(in the rows, 128 means zero)
Each row has two labels, one from each of two sets.
[124 129 131 116 107 144 116 109 116 138 128 116 118 128 127 120 146 137
 108 127 128 117 143] => HJ/P
[128 132 138 123 134 122 122 145 111 140 129 130 152 134 126 182 135 118
 143 126 123 110 118] => HJ/E
[161 129  71 157 208 167 252 100 252  73 134  46   4  65 134   4  32  74
 104 151 145 154 121] => HJ/P
[130 131 124 126 133 149 142 108 154 132 125  96 104 115 128 104 111 133
 110 129 131 113 132] => HJ/P
[159 126 132 181 131 123 139 125 128 122 122 127 142 134 129 153 109 105
 146 128 134 127 151] => HJ/X
[133 122 139 130 128 113  98 132 104 120 127 146 155 140 128 122 138 144
 145 125 131 139 124] => GZ/X
[121 147 149 158 107 125  91 163 121 178 127 157 168 143 129 213 130 108
  89 123 124 130 104] => CQ/E
[134 131 152 177 121 123  70 135 134 146 125 133 166 143 124 176 135 115
 152 121 129 101 131] => HJ/E
[117 125 133 122 144 117 109 152 130 138 128 136 149 130 127 125 128 124
 147 130 121 129 108] => GZ/C
[106 125 129  92 126 123 113 134 108 134 124 141 144 132 126 139 144 139
 136 129 124 126 112] => GZ/E
[129 127 134 140 129 142 135 114 137 138 122  96 128 124 128 145 116 121
 125 127 134  99 144] => HJ/P
[128 147 144 206 113 129  53 118 134 144 122 144 143 141 130 118 126 131
  95 124 133 145 114] => GZ/P
[113 133 127  97 119 137 128 117 127 132 126 128 119 125 129 110 131 154
  95 131 130 135 113] => CQ/P
[119 129 114  92 100 132 127 120  97 141 131 138 128 127 128 147 150 150
 102 125 129 120 142] => Hm/P
[126 139 139 154 134 130 107 151 134 143 127 129 150 135 128 161 129 104
 122 129 130 128 106] => CQ/E
[116 131 139 137 120 115 102 158 122 151 123 156 160 144 136 173 130 127
 120 115 121 128 112] => CQ/C
[123 137 140 120 105 133  96 110 119 142 127 140 135 138 129 127 140 162
  78 125 132 137 125] => CQ/P
[133 124 123 135 125 135 126 113 134 132 123 114 119 127 130 117 123 131
 114 129 133 122 139] => HJ/P
[117 132 118  95 136 130 142 121 138 113 128 123 116 121 133  94 124 147
 108 131 129 145 103] => CQ/P
[135 148 131 188 126 123 112 120 147 135 127 138 124 136 133 138 105 123
  92 129 135 143 114] => Hm/P
[141 125 130 138 138 118 132 134 127 119 125 134 144 133 129 134 115 129
 145 129 131 138 126] => HJ/X
[135 129 126 131 107 134 136 105 119 126 128 134 116 129 128 133 136 141
 116 127 132 132 147] => MM/P
[133 121 131 116 134 114 109 127 106 113 125 129 151 138 122 126 141 138
 153 127 128 131 131] => HJ/X
[120 131 133 126 128 124 115 150 116 140 126 136 144 134 127 158 134 116
 132 127 123 124 111] => CQ/E
[128 132 132 141 134 139 115 111 144 129 126 112 128 129 133 115 116 134
 116 128 132 118 127] => HJ/P
[145 149 138 192 109 142 115 115 145 141 123 130 124 134 132 150 111 119
  80 129 138 144 124] => CQ/P
[131 130 145 159 126 130  93 130 112 138 130 122 152 141 122 162 142 106
 151 124 128 108 129] => HJ/B
[127 137 130 148 128 136 117 129 149 139 125 122 121 124 127 114 124 123
  95 126 133 144 114] => GZ/P
[116 137 134 132 122 132 117 141 125 144 129 141 141 131 128 162 131 129
 121 125 126 120 110] => Hm/E
[140 124 143 118 118 150 134 100 133 131 127  88 111 121 127 107 129 126
 117 130 132 120 151] => HJ/P
[112 137 126 122 131 138 132 139 136 133 127 129 118 117 127 141 126 122
 127 132 126 114 105] => Hm/E
[138 136 125 139 117 145 147 103 142 126 127 118 104 125 131 124 116 130
  90 134 135 143 131] => Hm/P
[157 138 149 215 153 127 108 148 163 139 122 120 164 140 129 184  97  84
 142 127 134 134 111] => HJ/E
[129 148 132 179 130 131 114 139 138 123 129 149 132 131 131 156 116 110
 122 126 130 137 101] => CQ/B
[122 148 151 163  97 132  62 124 108 155 123 151 162 142 129 174 140 143
  92 117 133 132 118] => CQ/P
[133 141 136 168 103 141 101 113 134 153 125 126 124 151 127 135 125 133
  78 124 136 134 135] => Hm/P
[109 137 130 106 114 133 103 114 110 121 130 137 129 132 126 115 153 152
 113 130 129 139 105] => CQ/P

Each row has two labels, one from each of two sets.
[127 119 136 145 119 145 114 144 127 124 132 119 141 128  85 123 118 130
 133 134 125 133 133] => <85>/A
[135 103 130 160 119 119 129 144 122 118 123 129 169 139 104 125 129 122
 125 137 136 137 136] => <85>/F
[134 132 151 135 128 152 112 137 132 116 128 116 158 127  89 125 115 124
 132 135 130 147 128] => <85>/A
[140 124 151 130 116 126 121 130 138 108 122 124 180 105 121 128 123 121
 132 126 128 158 126] => <85>/S
[151 108 148 146 103 135 107 147 132 116 123 122 169 131  76 109 120 115
 138 131 138 152 131] => <85>/A
[139 122 145 136 126 148 110 145 137 113 123 120 154 134  70 118 123 126
 138 134 141 144 126] => <85>/A
[127 142 157 132 149 152 126 134 141 116 126 103 134 127 122 126 115 127
 136 132 142 158 123] => <85>/F
[138 143 170 136 133 165 108 137 140 109 125 102 160 125 108 128 110 119
 143 131 142 154 126] => <85>/A
[134 115 158 160 125 138 121 149 134 115 117 109 192 141 102 127 123 114
 134 145 146 157 129] => <85>/F
[127 112 131 143 125 124 128 138 135 114 128 129 165 129 113 129 131 122
 127 131 134 141 129] => <85>/F
[147 109 138 138 116 138 116 152 125 123 123 115 145 145  79 121 124 128
 133 137 121 136 130] => <85>/A
[138 117 140 145 118 140 115 146 128 121 127 120 150 133  82 124 121 126
 135 134 128 137 133] => <85>/A
[126 120 138 149 131 133 128 150 134 111 120 121 160 130 103 123 124 128
 130 139 141 148 127] => <85>/F
[134 119 142 139 120 118 124 142 129 119 126 127 141 118 103 116 122 128
 136 126 137 143 132] => <85>/F
[138 120 140 136 126 146 139 142 122 126 113 107 149 146 126 112 128 140
 125 140 134 157 110] => <83>/F
[133 123 150 143 142 142 128 152 141 116 118 106 149 158 112 120 130 115
 132 129 160 154 114] => <83>/F
[131 124 151 140 147 131 137 147 142 104 119 110 144 141 136 137 127 125
 131 137 150 146 132] => <85>/F
[139 123 148 149 130 141 127 149 138 116 116 106 169 144 109 126 127 122
 131 145 149 152 125] => <85>/F
[141 121 148 134 135 139 123 146 143 102 113 118 166 136  84 119 129 126
 135 142 149 161 116] => <85>/S
[141 110 126 140 111 122 118 143 126 124 128 134 137 133  76 118 129 128
 131 130 122 130 136] => <85>/A
[136 129 149 148 138 141 120 154 135 111 119 117 179 136  93 124 122 119
 134 145 153 156 124] => <85>/F
[125 144 139 136 131 152 131 132 135 136 125 107 139 145 139 130 128 122
 135 138 153 139 122] => <83>/F
[144 117 128 116 111 123 137 129 130 128 119 114 151 128 130 117 138 127
 130 133 114 147 124] => <83>/S
[129 122 139 143 125 134 127 140 146 114 114 120 167 153 135 133 138 113
 130 130 158 145 117] => <83>/F
[134 144 136 122 134 126 137 132 128 122 114 114 134 125 138 125 132 129
 135 133 143 143 121] => <81>/S
[153 129 169 147 137 134 117 152 144 101 111 106 179 144 109 122 122 112
 145 131 169 169 125] => <85>/F
[131 127 156 148 133 141 125 144 141 108 120 113 165 134 119 133 123 123
 133 135 149 157 128] => <85>/F
[107 114  95 128 123 129 152 128 131 141 124 130 121 145 142 123 153 140
 112 143 125 118 116] => <83>/S
[132 115 137 147 132 124 127 148 139 115 122 121 157 138 107 125 127 119
 133 130 155 147 129] => <85>/F
[133 123 147 155 132 140 125 145 145 112 116 122 174 135 105 131 130 117
 131 137 147 153 128] => <85>/F
[151 138 180 136 134 163 108 141 146  97 117 102 185 132 119 138 120 107
 149 133 149 169 125] => <85>/F
[143 117 144 139 120 123 128 141 140 105 120 123 179 118 115 130 127 118
 135 131 134 152 131] => <85>/S
[142 117 143 137 128 131 121 141 141 102 114 127 166 122 104 129 125 119
 131 128 137 152 125] => <85>/S
[133 129 145 129 128 151 121 135 135 124 127 113 135 126 102 121 119 127
 132 133 123 144 126] => <85>/A
